Here is a tiny trained network, its code and every weight. The questions are about switching its units off for an input and a target symbol, where a switched-off unit gives its printed mean instead of its output.

import numpy as np


def w(rows, s, z=0):
    codes = np.array(rows[::2]) - 128.0
    scale = np.full(codes.shape[1], s)
    scale[-1] = z or s
    return codes * scale


def norm(h):
    return h / np.sqrt((h * h).mean(-1, keepdims=True) + 1e-5)


def f(y):
    return np.maximum(y, 0)


def softmax(a):
    e = np.exp(a - a.max(-1, keepdims=True))
    return e / e.sum(-1, keepdims=True)


def log_softmax(a):
    a = a - a.max(-1, keepdims=True)
    return a - np.log(np.exp(a).sum(-1, keepdims=True))


def net(x, mask):
    ids = ['ΓΘΨδεζημξπτφ'.index(c) for c in x.split()]
    T = len(ids)
    res = E[ids] + P[:T]
    u = 0
    for l in range(2):
        r = norm(res)
        for j in range(3):
            rows = slice(2 * j, 2 * j + 2)
            q, k, v = (r @ M[l][rows].T for M in (Q, K, V))
            z = softmax(np.where(np.tri(T) > 0, q @ k.T / 2**0.5, -1e9)) @ v
            o = O[l][rows]
            res = res + np.where(mask[u + j], z, o[:, -1]) @ o[:, :-1]
        u += 3
        y = f(norm(res) @ A[l][:, :-1].T + A[l][:, -1])
        res = res + np.where(mask[u : u + 4], y, B[l][:, -1]) @ B[l][:, :-1]
        u += 4
    return log_softmax(norm(res)[-1] @ U[:, :-1].T + U[:, -1])


Q, K, V, O, A, B = {}, {}, {}, {}, {}, {}
E = w([
[105,59,74],'Γ',
[252,100,170],'Θ',
[79,148,121],'Ψ',
[148,59,140],'δ',
[114,126,152],'ε',
[173,129,135],'ζ',
[115,122,146],'η',
[119,120,174],'μ',
[134,128,141],'ξ',
[144,122,107],'π',
[122,171,164],'τ',
[168,111,94],'φ',
],0.021)
P = w([
[255,113,11],'0',
[100,167,147],'1',
[122,96,51],'2',
[106,169,138],'3',
[134,91,46],'4',
[101,175,136],'5',
[196,107,155],'6',
[103,169,137],'7',
[128,79,55],'8',
[107,167,137],'9',
],0.0049)
Q[0] = w([
[191,160,88],'L0H1',
[138,123,92],'L0H1',
[248,72,55],'L0H2',
[106,96,129],'L0H2',
[184,132,126],'L0H3',
[160,143,192],'L0H3',
],0.012)
K[0] = w([
[72,98,93],'L0H1',
[126,135,101],'L0H1',
[179,93,62],'L0H2',
[98,55,139],'L0H2',
[190,151,117],'L0H3',
[163,181,245],'L0H3',
],0.011)
V[0] = w([
[135,58,125],'L0H1',
[223,138,140],'L0H1',
[249,54,3],'L0H2',
[55,70,117],'L0H2',
[118,178,107],'L0H3',
[167,176,192],'L0H3',
],0.0042)
O[0] = w([
[131,120,160,169],'L0H1',
[181,100,88,254],'L0H1',
[5,149,253,184],'L0H2',
[156,130,104,75],'L0H2',
[144,187,77,94],'L0H3',
[175,174,106,209],'L0H3',
],0.0033,0.00096)
A[0] = w([
[136,51,3,71],'L0N1',
[103,29,139,136],'L0N2',
[19,128,46,251],'L0N3',
[212,131,114,163],'L0N4',
],0.0071,0.0025)
B[0] = w([
[57,177,255,224],'L0N1',
[161,194,108,220],'L0N2',
[155,57,184,238],'L0N3',
[92,146,98,253],'L0N4',
],0.0085,0.0037)
Q[1] = w([
[98,91,166],'L1H1',
[120,155,145],'L1H1',
[139,93,158],'L1H2',
[255,200,67],'L1H2',
[177,210,198],'L1H3',
[121,78,94],'L1H3',
],0.0075)
K[1] = w([
[151,95,200],'L1H1',
[63,163,88],'L1H1',
[123,109,149],'L1H2',
[57,171,2],'L1H2',
[162,207,112],'L1H3',
[141,99,143],'L1H3',
],0.0084)
V[1] = w([
[160,166,232],'L1H1',
[113,158,4],'L1H1',
[167,84,147],'L1H2',
[141,159,59],'L1H2',
[132,151,97],'L1H3',
[125,210,127],'L1H3',
],0.0031)
O[1] = w([
[45,185,118,249],'L1H1',
[82,66,198,24],'L1H1',
[164,2,97,125],'L1H2',
[131,192,191,97],'L1H2',
[128,134,146,124],'L1H3',
[179,146,91,190],'L1H3',
],0.0036,0.0018)
A[1] = w([
[15,180,112,2],'L1N1',
[153,157,36,120],'L1N2',
[232,4,210,163],'L1N3',
[169,164,255,84],'L1N4',
],0.007,0.0037)
B[1] = w([
[41,115,1,146],'L1N1',
[201,123,159,165],'L1N2',
[148,167,52,253],'L1N3',
[122,17,211,241],'L1N4',
],0.0065,0.0048)
U = w([
[66,92,115,89],'Γ',
[209,114,142,27],'Θ',
[82,87,47,115],'Ψ',
[174,113,48,94],'δ',
[94,180,17,157],'ε',
[132,145,221,105],'ζ',
[49,183,118,112],'η',
[154,51,190,91],'μ',
[150,203,120,255],'ξ',
[167,67,59,128],'π',
[109,247,207,52],'τ',
[45,200,148,77],'φ',
],0.014,0.0077)

Each question gives the input, a string of symbols that net reads in full, and the target symbol t.
The units are the heads (2 rows each of Q, K, V and O) and the neurons (one row each of A and B). Each row of codes is followed by its name. A weight is (code - 128) times the scale printed after its matrix; where a second scale follows, it is the last column's (O, A, B and U).
mask holds one flag per unit, layer by layer, with each layer's heads first. A switched-off unit (its flag False) gives its mean, the last column of its rows in O or B, instead of its output. The means were averaged over made-up inputs and are rounded, as every weight is.
A unit's drop is (log p(t) with every unit on - log p(t) with that unit switched off) / (log p(t) with every unit on - log p(t) with every unit switched off).
top k neurons: the k neurons with the biggest drops, biggest first
which heads matter: for each layer, one digit per head in row order, 1 if its drop is at least 0.15 and else 0, layers parted by /
drop when u is switched off: that unit's drop, to one decimal
input ε ε ξ Ψ ζ, target μ: top 4 neurons	(L0N3 L0N2 L1N4 L1N3)
input ε ξ ε ε ξ η φ, target μ: top 2 neurons	(L1N4 L0N1)
input ξ ξ Θ Θ ε Γ ξ ξ τ, target ξ: top 2 neurons	(L0N1 L0N3)
input ε τ Γ ε δ τ ξ ξ, target ξ: which heads matter	010 / 000
input η ζ η ξ π ε φ, target ζ: top 3 neurons	(L0N3 L0N1 L0N4)
input ξ ξ ζ, target μ: which heads matter	010 / 110
input φ Θ ξ τ μ, target ξ: top 4 neurons	(L0N1 L1N4 L0N3 L0N2)
input Θ ξ ε ξ ε ξ Ψ, target μ: top neuron	(L0N3)
input ξ τ Ψ ξ Θ Θ τ π, target π: which heads matter	010 / 010
input Ψ ε ξ ξ τ Ψ, target Ψ: top 3 neurons	(L0N1 L0N3 L1N4)
input ξ τ Γ ξ μ ξ Γ, target μ: which heads matter	010 / 000
input ξ τ ξ φ ξ Ψ Ψ π, target π: top 3 neurons	(L0N1 L0N3 L1N3)
input ξ η δ Θ Θ μ, target μ: top 2 neurons	(L0N3 L1N4)
input ε η Ψ δ τ τ ε τ μ μ, target μ: top 2 neurons	(L1N4 L0N1)
input ξ η τ τ μ ξ ε ξ, target ξ: top 2 neurons	(L1N4 L0N1)
input Γ δ Ψ Γ τ Γ Θ ε φ, target ζ: top neuron	(L0N1)
input φ ζ μ φ ξ ξ Ψ, target μ: top 2 neurons	(L0N3 L0N1)
input Θ τ μ, target ξ: drop when L0N3 is switched off	0.4
input Ψ π ζ Γ Ψ ξ φ, target μ: drop when L0N2 is switched off	0.0
input Γ Ψ μ ε, target ε: drop when L1N4 is switched off	0.5
